[[-29.2 -16.2   5.5  41.9  43.2 -52.3 -18.3 -15.6 -14.4 -31.2 -28.4 -18.7
   34.2]
 [ 28.6 -43.3   8.5   3.3  50.3 -31.4  34.8 -39.5  29.7 -15.6  36.8 -36.7
   40.7]
 [-44.6  22.3  -2.6  22.3  33.1   0.7  38.0  31.7 -52.9 -41.6  19.7 -23.3
   18.3]
 [ -5.2  -1.0 -41.3 -30.7  20.0 -36.7 -36.0 -28.8  49.4 -28.2  -5.9  -4.3
    5.1]
 [ 12.9   5.3 -17.9  46.7 -31.6 -20.9  13.6 -49.5  44.2   2.5 -29.7 -39.9
   18.8]]
=>
[[-16.2   5.5  41.9  43.2 -52.3 -18.3 -15.6 -14.4 -31.2 -28.4 -18.7  34.2
  -29.2]
 [-43.3   8.5   3.3  50.3 -31.4  34.8 -39.5  29.7 -15.6  36.8 -36.7  40.7
   28.6]
 [ 22.3  -2.6  22.3  33.1   0.7  38.0  31.7 -52.9 -41.6  19.7 -23.3  18.3
  -44.6]
 [ -1.0 -41.3 -30.7  20.0 -36.7 -36.0 -28.8  49.4 -28.2  -5.9  -4.3   5.1
   -5.2]
 [  5.3 -17.9  46.7 -31.6 -20.9  13.6 -49.5  44.2   2.5 -29.7 -39.9  18.8
   12.9]]

[[-23.0  13.9  33.1  -9.7  23.8   1.5   3.8  27.1]
 [ 34.0  12.8 -10.0  13.8   6.2 -52.9  -8.2  -4.8]
 [ 20.2  -0.8 -20.7   8.6  -4.0 -28.6   4.6  -4.0]
 [  0.8   2.2  24.6 -24.3  17.2  -4.2 -20.0  14.9]
 [  1.9 -20.4 -26.0   2.0 -21.4  15.0  12.7 -18.7]
 [ 27.3 -20.2 -26.3  -7.3 -15.2 -14.4  -5.3 -20.6]]
=>
[[ 13.9  33.1  -9.7  23.8   1.5   3.8  27.1 -23.0]
 [ 12.8 -10.0  13.8   6.2 -52.9  -8.2  -4.8  34.0]
 [ -0.8 -20.7   8.6  -4.0 -28.6   4.6  -4.0  20.2]
 [  2.2  24.6 -24.3  17.2  -4.2 -20.0  14.9   0.8]
 [-20.4 -26.0   2.0 -21.4  15.0  12.7 -18.7   1.9]
 [-20.2 -26.3  -7.3 -15.2 -14.4  -5.3 -20.6  27.3]]

[[-31.4  -1.6 -23.8  -8.7  25.1 -15.0  26.1  13.5 -36.5 -10.4  14.9 -24.1
  -12.8 -43.7 -27.0]
 [ 29.3 -28.5 -35.2  -9.5 -24.2  24.2 -14.0   7.9 -23.4  18.5  33.8  15.4
  -22.2 -32.9 -21.6]
 [  3.1 -22.4  21.7 -17.3   4.7  -4.2  31.8  -2.8 -13.0  20.5  40.8 -38.9
  -22.6  -8.6  -4.4]
 [-10.9  49.1 -14.6 -15.9  25.3  17.9  -8.3   5.8  50.4  23.7   2.7  38.9
  -11.8 -34.8   9.5]
 [-10.9  -5.9  11.7 -22.5  -3.8  -3.5  -6.9  21.6  32.3 -30.8  39.5  16.7
    0.5 -18.3   3.8]
 [ -6.7  -0.2   3.3 -40.6  -3.8  27.5   5.8  39.9 -23.1   2.5 -12.8  -4.4
   -1.0  51.8  28.2]]
=>
[[ -1.6 -23.8  -8.7  25.1 -15.0  26.1  13.5 -36.5 -10.4  14.9 -24.1 -12.8
  -43.7 -27.0 -31.4]
 [-28.5 -35.2  -9.5 -24.2  24.2 -14.0   7.9 -23.4  18.5  33.8  15.4 -22.2
  -32.9 -21.6  29.3]
 [-22.4  21.7 -17.3   4.7  -4.2  31.8  -2.8 -13.0  20.5  40.8 -38.9 -22.6
   -8.6  -4.4   3.1]
 [ 49.1 -14.6 -15.9  25.3  17.9  -8.3   5.8  50.4  23.7   2.7  38.9 -11.8
  -34.8   9.5 -10.9]
 [ -5.9  11.7 -22.5  -3.8  -3.5  -6.9  21.6  32.3 -30.8  39.5  16.7   0.5
  -18.3   3.8 -10.9]
 [ -0.2   3.3 -40.6  -3.8  27.5   5.8  39.9 -23.1   2.5 -12.8  -4.4  -1.0
   51.8  28.2  -6.7]]

[[ 26.3 -28.3]
 [-49.1  19.8]]
=>
[[-28.3  26.3]
 [ 19.8 -49.1]]

[[-25.6 -18.8 -10.2  -5.1   1.0   2.3   2.9  -0.7]
 [-20.5 -25.6 -18.8 -10.2  -5.1   1.0   2.3   2.9]
 [-12.4 -20.5 -25.6 -18.8 -10.2  -5.1   1.0   2.3]
 [  5.1   2.4   2.6 -12.4 -20.5 -25.6 -18.8 -10.2]
 [  2.4   2.6 -12.4 -20.5 -25.6 -18.8 -10.2  -5.1]
 [  2.6 -12.4 -20.5 -25.6 -18.8 -10.2  -5.1   1.0]
 [ 44.3  19.8   5.1   2.4   2.6 -12.4 -20.5 -25.6]]
=>
[[-18.8 -10.2  -5.1   1.0   2.3   2.9  -0.7 -25.6]
 [-25.6 -18.8 -10.2  -5.1   1.0   2.3   2.9 -20.5]
 [-20.5 -25.6 -18.8 -10.2  -5.1   1.0   2.3 -12.4]
 [  2.4   2.6 -12.4 -20.5 -25.6 -18.8 -10.2   5.1]
 [  2.6 -12.4 -20.5 -25.6 -18.8 -10.2  -5.1   2.4]
 [-12.4 -20.5 -25.6 -18.8 -10.2  -5.1   1.0   2.6]
 [ 19.8   5.1   2.4   2.6 -12.4 -20.5 -25.6  44.3]]

[[-14.9  13.6 -10.8   3.3 -36.6 -14.0 -24.7  -7.9  -3.1  -5.2  -3.2]
 [  5.7 -16.1  -3.5 -14.1   0.9  11.9  16.3  -4.1  -6.6  -1.8  -3.0]
 [ -5.8  11.0 -10.3   1.6 -27.0 -15.5 -23.3  -9.3  -4.9  -4.8  -3.2]
 [-25.9  17.7  -7.9   5.2 -42.9  -3.0 -22.2 -10.4  -1.8  -5.0  -2.3]
 [-14.4  14.0 -10.5   3.4 -35.8 -13.6 -24.8  -8.6  -3.3  -5.1  -3.1]
 [ 24.9  -9.5 -10.3 -11.5   5.5 -22.3  -5.1  -3.6  -8.7  -3.4  -4.8]
 [  3.6 -14.9  -3.3 -13.2  -0.9  13.3  15.6  -4.7  -6.5  -1.8  -2.9]]
=>
[[ 13.6 -10.8   3.3 -36.6 -14.0 -24.7  -7.9  -3.1  -5.2  -3.2 -14.9]
 [-16.1  -3.5 -14.1   0.9  11.9  16.3  -4.1  -6.6  -1.8  -3.0   5.7]
 [ 11.0 -10.3   1.6 -27.0 -15.5 -23.3  -9.3  -4.9  -4.8  -3.2  -5.8]
 [ 17.7  -7.9   5.2 -42.9  -3.0 -22.2 -10.4  -1.8  -5.0  -2.3 -25.9]
 [ 14.0 -10.5   3.4 -35.8 -13.6 -24.8  -8.6  -3.3  -5.1  -3.1 -14.4]
 [ -9.5 -10.3 -11.5   5.5 -22.3  -5.1  -3.6  -8.7  -3.4  -4.8  24.9]
 [-14.9  -3.3 -13.2  -0.9  13.3  15.6  -4.7  -6.5  -1.8  -2.9   3.6]]

[[13.8 26.8  7.4 12.6 28.4 11.9  7.7 15.6  8.4  3.6]
 [17.3 47.2  7.7 26.0 22.2  8.6 19.0 22.0 14.8 12.3]
 [ 7.7 31.9  4.2 18.7 15.2  8.7  8.2 22.2  8.2  7.6]
 [11.1 26.4  5.4 14.0 10.3  4.3 12.3 13.1  9.2  5.7]
 [ 8.6 15.0  2.1  6.8  9.3  3.7  8.3 11.8  4.4  4.2]
 [10.7 24.2  5.3 10.9 13.9  5.2 10.8 13.1  8.9  4.9]
 [14.7 25.5  6.3 11.0 19.3  7.4 13.0 16.3  8.8  4.0]
 [19.2 27.8  7.9  9.8 26.8 10.6 13.4 15.7 10.4  3.6]]
=>
[[26.8  7.4 12.6 28.4 11.9  7.7 15.6  8.4  3.6 13.8]
 [47.2  7.7 26.0 22.2  8.6 19.0 22.0 14.8 12.3 17.3]
 [31.9  4.2 18.7 15.2  8.7  8.2 22.2  8.2  7.6  7.7]
 [26.4  5.4 14.0 10.3  4.3 12.3 13.1  9.2  5.7 11.1]
 [15.0  2.1  6.8  9.3  3.7  8.3 11.8  4.4  4.2  8.6]
 [24.2  5.3 10.9 13.9  5.2 10.8 13.1  8.9  4.9 10.7]
 [25.5  6.3 11.0 19.3  7.4 13.0 16.3  8.8  4.0 14.7]
 [27.8  7.9  9.8 26.8 10.6 13.4 15.7 10.4  3.6 19.2]]
